[-22  44 -30   6 -11 -40] = H
[26  7 43  2 38  6] = J
[-13   7  43   2  38   6] = B
[-22  44 -30   7 -11  23] = M
[-17  19  -1  13  -6  58] = A
[-12   4  43  -1  36   7] = N
[ 22 -41  23  -5   7 -23] = U
tail: [19 -1]
[13 -6 58]
tail: [-22  44 -30   7 -11]
[23]
len: [-17  19  -1  13  -6]
5

[ 30 -18  32 -32  36 -16  11] : E
[ 19 -22  30 -39  30  -1 -31] : R
[-11  15 -19  -6  20  18 -21] : F
[ 19 -22  30 -39  30  -1  17] : L
[-21   9 -34  26  20  -8 -21] : Z
[-22 -28   0   7 -24  25 -32] : X
[-30  -6  -3   0  -3  -3  -5] : T
[ 15 -18  32 -31  20  -6 -26] : Y
len: [ 19 -22  30 -39  30  -1 -31]
7
rev: [-21  18  20]
F
tail: [-18  32 -32]
[ 36 -16  11]
rev: [18 20]
F
len: [-22 -28   0   7 -24  25]
6
rev: [ -6  20 -31  32 -18  15]
Y
rev: [ 20  -6 -19]
F

[ -5 -12   0   0   8 -55  -2 -42  14  -1  -5  -3] = P
[ -6 -17   0   0   6 -24  -2 -36   1  -2  -5  -3] = G
[ -3 -12   0   0   9  -7  -1 -25   0  -3  -4  -2] = V
[-3 -4  0  0  1 31  0 14 -4  1 -3 -1] = S
[ -4   5   0   0  -6 -38  -1  -6  -6  -4  -6  -1] = W
[-3 -5  0  0  1 27  0 12  1  2 -3 -1] = C
[ -2  -7   0   0  -5  12  -1 -13   3  -3  -1  -1] = D
[  0   0   1  31  -5  11  -1 -13   3   4 -10  -3] = Q
len: [ -6 -17   0   0   6 -24  -2]
7
tail: [ 0 -6]
[-38  -1  -6  -6  -4  -6  -1]
tail: [ -5  12  -1 -13   3]
[-3 -1 -1]
rev: [ 1 -4 14  0 31  1  0  0]
S
tail: [-2 -7]
[  0   0  -5  12  -1 -13   3  -3  -1  -1]
tail: [-12   0   0   8]
[-55  -2 -42  14  -1  -5  -3]
rev: [  0   0 -12  -5]
P

[  1   4  -4 -16  -4   4   2   1   2   2   5  -4   0   2  -1   3   5   3
   6]  nuz
[  7  12  -5 -55  -9  -9   2  12   6   1   3 -24   3  13  -8  15  15  -1
  22]  fopa
[ 0  0  1  2  1 -2  1  1  2  0 -1 -1  0  1  0  0  0  0  0]  zuzik
[ 2 -2  6 13  3 -7  7  0  2  0 -5  1  2  1  1 -2  1  0  0]  neka
[-24   3  13  -7  15  15  -1  22  -1   1   3  -2   0   1  -1   2   2   1
   2]  rig
rev: [ 1  6 12  2 -9]
fopa
len: [  7  12  -5 -55  -9  -9   2  12   6   1   3 -24   3  13]
14
len: [-24   3  13  -7  15  15  -1  22  -1   1   3  -2   0   1  -1   2   2   1
   2]
19
rev: [ 22  -1  15  15  -8  13   3 -24]
fopa
len: [  7  12  -5 -55  -9  -9   2  12   6   1   3 -24   3  13  -8  15  15  -1
  22]
19
rev: [-1 -1]
zuzik
rev: [ 0 -4  5  2  2  1  2  4]
nuz

[-26 -16  16  25  19  18] = gemi
[ 12  -5   8  -8 -19 -17] = koto
[ 12  44 -25  -8 -18 -17] = pogi
[ 38  45 -25 -41  29  35] = lalo
[ 17 -25   8 -20  13   7] = kubol
rev: [ 8 -5 12]
koto
tail: [ 8 -8]
[-19 -17]
len: [ 17 -25   8 -20]
4
len: [12]
1
tail: [ 45 -25]
[-41  29  35]
rev: [-25  45]
lalo

[ 29  20 -30 -11 -20 -23  22  -9 -22 -25 -22   2 -13 -24  19 -15 -22 -16
 -14  36  -6 -18  31 -14  36 -21  -2   8 -24 -22  11 -18  19 -25   6] = Bif
[-11 -20 -21   2 -24  12 -19  18  -8   8 -25   9 -25 -21 -18  15  13 -32
 -27  -3 -32 -16  22  18  -2 -32 -32  24   2 -23 -27   6 -20   8  24] = finut
[-6 -4  0  5  6  5 -6  4  1  7  1  3 -1  2 -6  3  5  4  2 -6 -3  1 -1  5
 -7  0 -2  2  4  2 -4  3 -7  5  2] = Devit
[ -2 -12  18 -37 -25   6  -1 -22 -26 -12  27 -39 -24  29 -15 -20   5 -15
 -24  -8  10  33 -22  -7  -1  15  -4 -24  23   0   0   0  -1   1 -24] = Fim
[ 0 15 -2 -5 -5 -1 -1 -3 -5 -3 -1 -4 -5 -1 -3 -4 -2 -5 -5  0 -2  0 -1 -2
  0 -2 -3 -2  0 -6 -2  0 -1 -1 -3] = viz
[ 0  0 -2  1  1  0 -1  1  0  1 -1  1  0 -1 -1  0  0  1  0  0 -1  0  1 -1
 -2  5 -7  1  0  0  0  0 -1  0  1] = rur
[ 42  37 -11 -31  -8 -42  41 -42 -31 -46   6 -26  -1   1  32 -45 -43   8
   1  38  27   4  -1 -43  39  11  28 -30 -26 -13  38 -25  39 -37 -33] = refid
[ -2   4  37  -6  16  -4  10 -14  16  -4  31 -17  27  27  11  -8  -4  21
  23 -12  30  23 -34 -13 -10  38  23 -28   8  24  16   1  14   1 -24] = rifeb
tail: [ 0  0  0 -1  0]
[1]
rev: [15 -1]
Fim
len: [ -2   4  37  -6  16  -4  10 -14  16  -4  31 -17  27  27  11  -8  -4  21
  23 -12  30  23 -34 -13 -10  38  23 -28   8  24  16   1  14   1]
34
rev: [-2  0 -7  5 -1  1]
Devit

[ 16  -5  -5   9  -1   7  20  -6   2  -1   5  -5  17 -12 -30   4] -> vekes
[ -8  -2  -6 -36 -10 -16 -25   4   5   9 -13   0 -19  -6 -31 -16] -> Biz
[-36   4   3 -25 -31 -20  10   5  -2   0   1   6  -5   8  57  -7] -> kelo
[ 16   5  -5   9  -1   7  20  -6   2  -1   5  -5  17  15 -30   4] -> lim
[-20   5   1  25  14   8 -33   5  -3  -1  -6   1 -17  15  31  26] -> kol
[ -6   4   9  -6 -13  -7  29   0  -4  -5  11   6  11   7  47 -10] -> kufa
[ 21   0   9   7   9  -1  39  -5  -3  -7  15   2  22   0  14 -13] -> tel
[-34   1  -5 -41 -29 -24 -17   7   3   8 -12   3 -20   0  11 -11] -> gadit
[-12  -5 -11   9 -11   3   1  -2   3   2  -4  -6   4 -10 -16  21] -> tupi
len: [ -6   4   9  -6 -13  -7  29   0  -4  -5  11   6  11]
13
len: [16  5 -5  9 -1]
5
tail: [ 1  6 -5]
[ 8 57 -7]
find: [ 16  -5  -5   9  -1   7  20  -6   2  -1   5  -5  17 -12 -30   4]
vekes

[-13  27   7  16  24  -5] -> sos
[ -3  24 -49 -10  -1  26] -> komet
[ -5  -1  28   6  -9 -32] -> madu
[-20 -11 -33  19 -26 -17] -> Bapud
[ -1  26 -48  -5  10  30] -> dav
[  0 -10   5 -13 -31 -16] -> vib
[-21  26  26  16  16 -10] -> lofe
[  6   4 -22 -11 -33  19] -> Dul
[  6   4 -22 -11 -33 -27] -> led
rev: [16 16]
lofe
rev: [ 19 -33 -11 -22]
Dul

[ 8  0  0  4  0 -1 -1  7  0  0  3 -1  8  4  4  2  0  0 13 -2  1]  Sof
[11  1  3 -1  0 -1  3 17  6  0  1  8 14  0  8  1  2  8 18 -3 -1]  rin
[ 7  0  3  3 17 -1 -2  2  0 10 16 -1  2 13 -1  3 31 -3 -1 -2  9]  Dur
[14  1 15  0 17  3  7 11  0  1  2 -1  8  2  8  4  0  0 23 -1  1]  Muka
[14  1 14 -1 17 -1 -1  0  0  5  7 10  6  9  1  0  6  9  1 -1  2]  Savas
[ 1  0 -1 29  1 12 15 18  4  3  0 -1 10 -3 17  9  0 -1 44  5  5]  duz
[ 9  0  2  1  4  1  0  0  0  0  7 -1  4  7  1  1  5 -2 -1 -1  2]  kego
[14  1 15 -1 17 -1 -1  0  0  5  7 10  6  9  1  0  6 10  1 -1  2]  Volan
[ 5  0 -1 16  1 14  3  2  0  2 10 -2  1  7 -1  6 14 -2  6  4  9]  kob
[ 4  0 -1 19  1 13  7  4 -1  2  6 -2  4  4  3  7  5 -1 18  4  8]  Ril
[12  0  8 -1  9 -1 -1  4  0  0  5  5  8  6  1  0  0  7  1 -1  1]  fupun
[ 6  0 -1 12  1 11  1  2  0  2 10 -2  1  8 -1  4 14 -2  1  2  7]  bonat
tail: [-2  6  4]
[9]
tail: [14  1 15 -1 17]
[-1 -1  0  0  5  7 10  6  9  1  0  6 10  1 -1  2]
find: [14  1 14 -1 17 -1 -1  0  0  5  7 10  6  9  1  0  6  9  1 -1  2]
Savas
tail: [-1 19  1 13  7]
[ 4 -1  2  6 -2  4  4  3  7  5 -1 18  4  8]

[  1   2   7  14  -1  -3  10  -7  11  10  16   2   2  17  -8 -18   3  13
 -12  -9   5  15  24 -12 -10 -18]  fad
[ 13   5  13  -7   3   8  -4 -16  -1  -1  19 -11 -25 -18  -2   2  47 -15
  17  22  -2   7   8   7   5  -2]  melis
[-13   2 -10  -3  20 -25 -16  -8  11  -2  -4  18  15  -4  -1 -17  59   7
   6 -16 -16   3 -10   2  10   7]  mir
[  7   4  -7 -14   4   3   8  -7  -4  -1 -11 -12  -1 -21   7   5  41 -18
  -1  16  10 -21  -8  10   5  -3]  gofog
[  6   8   2  -5  -2   8  -5  -2  -9  -2  11   2   3  -1   5  28  -6 -14
  33  13  -7   7  -4  17   4  -1]  Vef
[  1   2   9  14  -1  -3 -16  -7  11  10  16   2   2  17  -8 -18   3  13
 -12  -9   5  15  24 -12 -10 -18]  zazak
[  6   8   2  -5  -2   8  -5  -1  -5  -2  11   5 -16  -2   5  28  12 -14
  33  13  -7   7  -4  17   4  -1]  pige
[  1   2   9  14  -1  -3 -16  -7  11  10  16   2   2  17  -8 -18   3  13
 -12  -9   5  15  24 -12  14   3]  lur
tail: [15 -4 -1]
[-17  59   7   6 -16 -16   3 -10   2  10   7]
tail: [-3 10]
[ -7  11  10  16   2   2  17  -8 -18   3  13 -12  -9   5  15  24 -12 -10
 -18]
tail: [-2 -9 -2]
[ 11   2   3  -1   5  28  -6 -14  33  13  -7   7  -4  17   4  -1]
tail: [-8 11]
[ -2  -4  18  15  -4  -1 -17  59   7   6 -16 -16   3 -10   2  10   7]
tail: [59  7  6]
[-16 -16   3 -10   2  10   7]
tail: [1 2 7]
[ 14  -1  -3  10  -7  11  10  16   2   2  17  -8 -18   3  13 -12  -9   5
  15  24 -12 -10 -18]

[-35  34  -8  17   7  -8   1  -2] = Sefo
[ 17 -25  -8  17   7  -7  -1  -2] = bebot
[ 31 -53 -34  40  21   8   0 -17] = geniz
[ 11 -31 -20  20   7  14  -3  -5] = Musa
len: [-35  34  -8  17   7  -8   1]
7
len: [ 31 -53 -34  40  21   8   0]
7
len: [ 31 -53 -34]
3
tail: [-8 17  7 -7]
[-1 -2]

[-13  24  14 -15] -> vaga
[-33  -5  44  -8] -> Figev
[  8  14 -18  -5] -> fuled
[-11 -38  29  12] -> fub
[-33  14 -18  -4] -> mitu
[ -4 -11   7   3] -> Misoz
[-41  35   7  45] -> Dazim
[-36  -7 -18  -5] -> Mesi
[-27 -46  50  27] -> Kop
tail: [35  7]
[45]
rev: [ 50 -46 -27]
Kop
len: [-33  -5]
2
rev: [-15  14]
vaga
tail: [-36  -7 -18]
[-5]
find: [-41  35   7  45]
Dazim

[ -9  -4  13  -8   8 -15   5  -6   5  -9 -25 -25  -7 -17  24   9 -17   5
 -12   6  17   3   2 -16 -32   6  11 -13 -23  12  14 -30  37 -21  12  12
  -5 -11  23   7  13 -36  10  -2 -10  17  10  -6  -9  -5] : setof
[ 18   4  -4  -5  -4  -5  -5   0 -18  -4  16  -6  -1  -6  -4 -20   4  -1
  31   7 -16  21   9   7  -3   4   9  -3  -6  20 -15  -2  11  12  23 -10
 -16 -12   4 -19 -19 -15  25  21  12 -14  -1  16 -10 -15] : dilo
[  5 -15   9 -17   4 -19   2 -14   5 -20 -23  -8 -19  -6  19  -4 -10   7
   1  -4  24  -5  -4 -20 -15   2  18  -6  -3  19   9 -15  45  -7  19   2
 -15 -15  17  -2   3 -19  25  16  -4  19  20   5  -7   1] : Zuta
[ 19  17  -5   9 -13 -10  11  -7 -17  -1  23  -8   0   1  10  21   4   8
  -8 -11  16  10   6  26  -3  26  17 -21 -13   9  -8 -21  -6  -7   6   2
  -7 -15   1  -2 -21 -33   7   6  15 -12   2 -12  -7  -6] : romaf
[ -4  16  -9   7  -7   0  -3  10 -16 -19   5  -8  -9  -4  16  16  -2   0
   1  -1  12  -5   0  25 -14   5  -3 -21  -2  -5   3 -18   9 -20  14  11
  -3 -17 -15   2 -20 -27   9  12  -9   4   3   1 -10  -2] : lalen
[-11 -16  -2 -10   6  -5 -15 -16   1 -35 -42 -10 -24 -16  20 -19 -12  -1
  12   0  19 -18 -11 -13 -23 -15  -3  -6   3   4  21  -9  59 -27  21   9
 -13 -14   3   1  12 -17  22  18 -18  31  15  13 -10   5] : dova
[ -7 -15 -16  -6  -1   6   2  -5 -12  -9  23  -9  -5 -12  12  19   3  -9
  17  11 -14  13   7   8  -8  13   2 -26 -14  17 -14  -3  12  11  21  -5
  -5 -14  -2  -3 -24 -11  18  20  -7 -22  -1  23  -9  -8] : Fanom
[  4  13   4   0  -6 -10   0  -7  -8  -8  -9 -16  -9 -13  16   1  -9   2
 -15  -7  22   2   5  13 -19  13   9 -14 -16  13  10 -25   8 -31  10  17
  -7 -15   5   7  -5 -43   3  -3   1  10   2 -15  -9 -11] : gulif
[ 23   0 -31  14 -12 -12  16   6 -27 -18  27  15  -5   9  10  24  16   2
  13  -4   9  -1  11  33  -1   2  14 -12  10   2 -11  -8 -12  18   7 -19
   7 -15 -30 -34 -38  -1  14  22  11  -1   8   6  -9   3] : Sofu
len: [-11 -16  -2 -10   6  -5 -15 -16   1]
9
rev: [-16 -15  -5]
dova
rev: [ -9  12   9 -27 -20   2]
lalen

[-29 -13   3  24 -42  20  33] : luze
[-20 -14  24   3 -42  21  58] : Moz
[-29 -13 -16  24 -42  20  33] : bereg
find: [-29 -13   3  24 -42  20  33]
luze
rev: [-42  24   3]
luze

[ 51 -18  22   2  58  19   3] -> biru
[ 53 -12 -23  10  33   6   7] -> lubo
[-49 -12 -22  30  -3  19   1] -> Pov
[ 53 -12 -23   0  33   6   7] -> zove
[-16 -49 -26 -27  30  -3  19] -> Demol
tail: [-23   0  33   6]
[7]
rev: [ 19  -3  30 -27 -26 -49]
Demol
len: [ 53 -12 -23   0  33   6   7]
7
rev: [ 3 19]
biru
tail: [-12 -22  30  -3  19]
[1]
len: [51]
1
tail: [-18  22]
[ 2 58 19  3]

[ -4  24 -34  -3  13] = kesen
[ 17  24 -35  -3  28] = lekav
[ -2   0  -3  24 -34] = zuder
tail: [-3 24]
[-34]
rev: [ -3 -34]
kesen
len: [ -2   0  -3  24 -34]
5
rev: [-34  24  -3]
zuder
tail: [ 24 -34  -3]
[13]

